Here is a tiny trained network, its code and every weight. The questions are about switching its units off for an input and a target symbol, where a switched-off unit gives its printed mean instead of its output.

import numpy as np


def w(rows, s, z=0):
    codes = np.array(rows[::2]) - 128.0
    scale = np.full(codes.shape[1], s)
    scale[-1] = z or s
    return codes * scale


def norm(h):
    return h / np.sqrt((h * h).mean(-1, keepdims=True) + 1e-5)


def softmax(a):
    e = np.exp(a - a.max(-1, keepdims=True))
    return e / e.sum(-1, keepdims=True)


def log_softmax(a):
    a = a - a.max(-1, keepdims=True)
    return a - np.log(np.exp(a).sum(-1, keepdims=True))


def net(x, mask):
    ids = ['ΓΘΦΩαβεημπστψ'.index(c) for c in x.split()]
    T = len(ids)
    res = E[ids] + P[:T]
    u = 0
    for l in range(3):
        r = norm(res)
        for j in range(2):
            rows = slice(4 * j, 4 * j + 4)
            q, k, v = (r @ M[l][rows].T for M in (Q, K, V))
            z = softmax(np.where(np.tri(T) > 0, q @ k.T / 4**0.5, -1e9)) @ v
            o = O[l][rows]
            res = res + np.where(mask[u + j], z, o[:, -1]) @ o[:, :-1]
        u += 2
    return log_softmax(norm(res)[-1] @ U[:, :-1].T + U[:, -1])


Q, K, V, O = {}, {}, {}, {}
E = w([
[116,75,135,168,91,170,131,100],'Γ',
[109,115,85,128,104,80,139,58],'Θ',
[86,140,224,141,115,89,152,117],'Φ',
[119,117,97,142,194,120,200,141],'Ω',
[76,170,95,43,182,146,77,138],'α',
[185,213,157,153,249,255,34,78],'β',
[125,134,193,118,78,154,188,54],'ε',
[151,107,170,112,159,77,106,122],'η',
[119,70,29,120,222,231,46,154],'μ',
[75,71,198,171,133,127,110,156],'π',
[93,132,156,172,110,114,100,140],'σ',
[140,80,198,130,175,167,128,81],'τ',
[172,102,145,161,119,88,82,95],'ψ',
],0.007)
P = w([
[149,147,104,90,54,137,168,178],'0',
[77,127,160,219,106,3,63,59],'1',
[43,148,164,197,125,55,73,47],'2',
[52,142,151,168,117,79,81,39],'3',
[35,167,138,152,123,112,104,45],'4',
[40,164,141,145,129,130,103,43],'5',
[26,158,130,129,141,142,113,52],'6',
],0.0028)
Q[0] = w([
[220,168,121,111,103,188,111,226],'L0H0',
[62,90,149,137,95,11,155,69],'L0H0',
[161,96,151,155,34,119,189,177],'L0H0',
[232,158,84,118,126,178,107,218],'L0H0',
[39,158,131,144,181,148,125,33],'L0H1',
[148,109,223,168,195,161,50,104],'L0H1',
[139,187,168,150,255,123,140,116],'L0H1',
[208,118,96,162,203,180,163,206],'L0H1',
],0.0064)
K[0] = w([
[180,141,195,137,117,105,43,86],'L0H0',
[62,157,108,155,203,104,238,152],'L0H0',
[115,187,144,124,179,44,108,44],'L0H0',
[143,82,200,121,113,114,32,76],'L0H0',
[113,213,36,7,190,218,135,216],'L0H1',
[114,110,104,175,254,176,124,116],'L0H1',
[157,169,126,104,212,105,210,134],'L0H1',
[191,69,137,207,155,87,231,152],'L0H1',
],0.0062)
V[0] = w([
[91,120,104,130,84,152,149,179],'L0H0',
[127,68,126,167,202,130,219,142],'L0H0',
[112,178,113,180,147,125,207,129],'L0H0',
[93,149,147,96,70,136,78,133],'L0H0',
[148,210,112,85,187,168,135,128],'L0H1',
[202,49,144,253,131,141,166,65],'L0H1',
[61,130,144,77,232,136,87,70],'L0H1',
[118,122,193,69,61,61,153,124],'L0H1',
],0.0047)
O[0] = w([
[98,94,129,146,83,157,130,157,106],'L0H0',
[142,71,109,211,186,201,196,103,235],'L0H0',
[88,177,166,201,209,124,180,64,239],'L0H0',
[123,155,145,55,43,127,117,152,55],'L0H0',
[90,103,122,83,117,136,125,45,131],'L0H1',
[232,183,85,164,51,134,180,148,179],'L0H1',
[110,4,176,87,73,90,94,119,252],'L0H1',
[166,132,144,81,223,132,121,175,102],'L0H1',
],0.0045,0.0032)
Q[1] = w([
[181,114,162,89,193,199,97,100],'L1H0',
[129,60,187,140,118,88,173,106],'L1H0',
[91,111,107,177,72,89,161,91],'L1H0',
[38,77,112,245,196,133,143,56],'L1H0',
[114,131,66,97,224,124,149,67],'L1H1',
[164,155,9,69,112,88,200,164],'L1H1',
[160,112,253,112,97,108,183,184],'L1H1',
[203,188,56,28,149,42,65,184],'L1H1',
],0.0065)
K[1] = w([
[146,115,66,117,114,109,225,214],'L1H0',
[82,124,69,90,206,165,136,37],'L1H0',
[65,124,155,109,162,248,64,72],'L1H0',
[168,238,129,88,227,254,153,163],'L1H0',
[210,195,45,59,104,14,210,201],'L1H1',
[55,142,66,162,50,2,139,26],'L1H1',
[94,140,253,56,106,189,7,66],'L1H1',
[57,73,175,188,189,10,204,19],'L1H1',
],0.0049)
V[1] = w([
[137,167,26,176,98,78,214,92],'L1H0',
[169,68,87,155,143,132,70,12],'L1H0',
[120,171,134,128,133,253,17,102],'L1H0',
[172,188,97,76,83,121,13,123],'L1H0',
[63,156,110,176,76,125,42,84],'L1H1',
[168,109,134,160,125,3,137,126],'L1H1',
[121,18,131,89,64,120,126,193],'L1H1',
[183,167,77,48,152,145,7,54],'L1H1',
],0.0035)
O[1] = w([
[167,10,111,188,113,136,180,110,243],'L1H0',
[185,153,173,194,144,156,77,207,240],'L1H0',
[164,179,213,130,111,253,65,59,112],'L1H0',
[214,101,156,54,36,160,102,152,114],'L1H0',
[36,227,67,139,61,78,120,84,144],'L1H1',
[106,65,113,209,153,11,149,147,222],'L1H1',
[130,70,124,95,60,138,106,224,7],'L1H1',
[119,117,14,71,156,59,114,33,197],'L1H1',
],0.0038,0.002)
Q[2] = w([
[118,167,102,90,198,137,143,114],'L2H0',
[89,36,153,138,138,144,122,64],'L2H0',
[66,38,127,179,100,127,92,54],'L2H0',
[90,53,187,162,120,145,124,38],'L2H0',
[20,67,109,254,152,131,146,52],'L2H1',
[62,48,109,133,101,147,99,30],'L2H1',
[170,144,196,113,149,126,181,103],'L2H1',
[186,89,177,137,160,122,102,161],'L2H1',
],0.0077)
K[2] = w([
[102,108,138,100,171,134,167,78],'L2H0',
[179,144,74,45,143,149,167,209],'L2H0',
[124,201,75,65,117,141,127,214],'L2H0',
[195,178,85,38,114,167,170,208],'L2H0',
[149,158,147,100,175,231,105,210],'L2H1',
[190,118,113,125,161,255,103,122],'L2H1',
[164,129,221,121,93,103,166,100],'L2H1',
[114,39,177,182,102,100,132,143],'L2H1',
],0.0076)
V[2] = w([
[145,91,89,123,223,204,12,96],'L2H0',
[79,38,118,146,83,212,228,3],'L2H0',
[98,24,26,102,104,61,124,97],'L2H0',
[205,174,76,197,15,142,113,89],'L2H0',
[89,148,195,96,160,119,188,78],'L2H1',
[249,189,193,116,110,28,152,50],'L2H1',
[45,221,30,86,56,100,212,177],'L2H1',
[67,194,55,129,168,128,28,23],'L2H1',
],0.0052)
O[2] = w([
[175,3,161,146,169,158,139,74,32],'L2H0',
[33,112,90,84,75,174,161,59,169],'L2H0',
[121,112,55,147,123,25,121,87,232],'L2H0',
[130,128,26,155,130,206,64,160,184],'L2H0',
[54,192,116,93,176,113,187,117,148],'L2H1',
[150,158,76,17,228,205,120,164,239],'L2H1',
[33,102,158,206,171,139,44,159,3],'L2H1',
[166,185,171,169,171,121,81,89,132],'L2H1',
],0.0061,0.0032)
U = w([
[89,127,34,187,44,254,103,193,52],'Γ',
[84,192,1,132,86,14,130,106,199],'Θ',
[96,229,225,89,165,63,190,183,26],'Φ',
[115,94,133,244,230,175,214,68,225],'Ω',
[26,18,208,38,180,78,42,81,67],'α',
[216,207,139,73,110,192,67,13,241],'β',
[58,210,83,19,163,212,187,156,2],'ε',
[228,79,166,74,226,45,116,183,107],'η',
[173,46,149,225,6,117,45,64,14],'μ',
[96,112,228,162,28,103,166,233,132],'π',
[93,220,193,199,176,138,32,213,112],'σ',
[211,17,78,17,69,152,218,134,94],'τ',
[232,131,56,146,201,166,42,213,87],'ψ',
],0.0079,0.0034)

Each question gives the input, a string of symbols that net reads in full, and the target symbol t.
The units are the heads (4 rows each of Q, K, V and O). Each row of codes is followed by its name. A weight is (code - 128) times the scale printed after its matrix; where a second scale follows, it is the last column's (O and U).
mask holds one flag per head, layer by layer. A switched-off head (its flag False) gives its mean, the last column of its rows in O, instead of its output. The means were averaged over made-up inputs and are rounded, as every weight is.
A unit's drop is (log p(t) with every unit on - log p(t) with that unit switched off) / (log p(t) with every unit on - log p(t) with every unit switched off).
The circuit of an input: a set's keep is (log p(t) with only the set's units on - log p(t) with every unit switched off) / (log p(t) with every unit on - log p(t) with every unit switched off). Starting from all 6 units, units are removed one at a time, each time the one whose removal leaves the highest keep (on an exact tie, the one counted first), for as long as the keep stays at least 0.8.
units of the circuit, in order: the units of the circuit, biggest drop first
unit that matters most: the unit with the biggest drop
heads that matter: for each layer, one digit per head in row order, 1 if its drop is at least 0.15 and else 0, layers parted by /
input Θ β Θ ε σ Θ τ, target Θ: heads that matter -> 11 / 10 / 10
input Γ Θ Θ τ Θ Θ Ω, target Γ: unit that matters most -> L2H0
input Θ Γ μ, target Θ: units of the circuit, in order -> (L2H0 L0H1 L1H0)
input τ τ Θ σ Θ Ω, target τ: heads that matter -> 01 / 01 / 01
input Γ μ σ Ω Θ, target Γ: units of the circuit, in order -> (L0H1 L2H0)
input Θ τ μ, target μ: heads that matter -> 00 / 00 / 01
input Θ τ β η, target β: heads that matter -> 00 / 00 / 01
input Θ ε τ Θ Ω π τ, target Θ: heads that matter -> 10 / 10 / 10
input σ β Θ Θ τ ψ Φ, target σ: units of the circuit, in order -> (L0H0 L2H0 L0H1)
input η Θ Ω Θ Θ Θ, target η: heads that matter -> 01 / 00 / 10
input π Θ Θ, target π: units of the circuit, in order -> (L2H0 L1H1)
input β β ψ Γ Θ, target β: heads that matter -> 00 / 10 / 00
input Θ Θ ψ Γ τ Γ, target Γ: units of the circuit, in order -> (L0H1 L0H0 L1H1 L2H1)
input ε τ τ, target τ: heads that matter -> 01 / 01 / 01
input α τ σ, target α: unit that matters most -> L0H1
input β η π Ω Θ Θ Θ, target β: heads that matter -> 00 / 10 / 01
input ε Θ Θ, target ε: heads that matter -> 01 / 00 / 11
input π Θ Θ μ τ π Θ, target μ: heads that matter -> 10 / 00 / 01
input σ Ω Ω Θ, target σ: heads that matter -> 11 / 00 / 11
input τ ψ β, target τ: units of the circuit, in order -> (L2H1 L1H1 L0H1)
input τ τ τ Γ, target τ: heads that matter -> 00 / 00 / 01
input β σ Θ Θ Θ π Γ, target β: units of the circuit, in order -> (L1H0)
input ε Γ β, target ε: units of the circuit, in order -> (L0H1 L2H0 L2H1)
input ε Ω Θ η Θ, target ε: units of the circuit, in order -> (L2H0 L0H1)
input Θ Θ Γ, target Γ: units of the circuit, in order -> (L0H0 L0H1 L2H1 L1H0)
input η α Φ Θ Γ Θ Ω, target η: units of the circuit, in order -> (L2H0 L0H1)
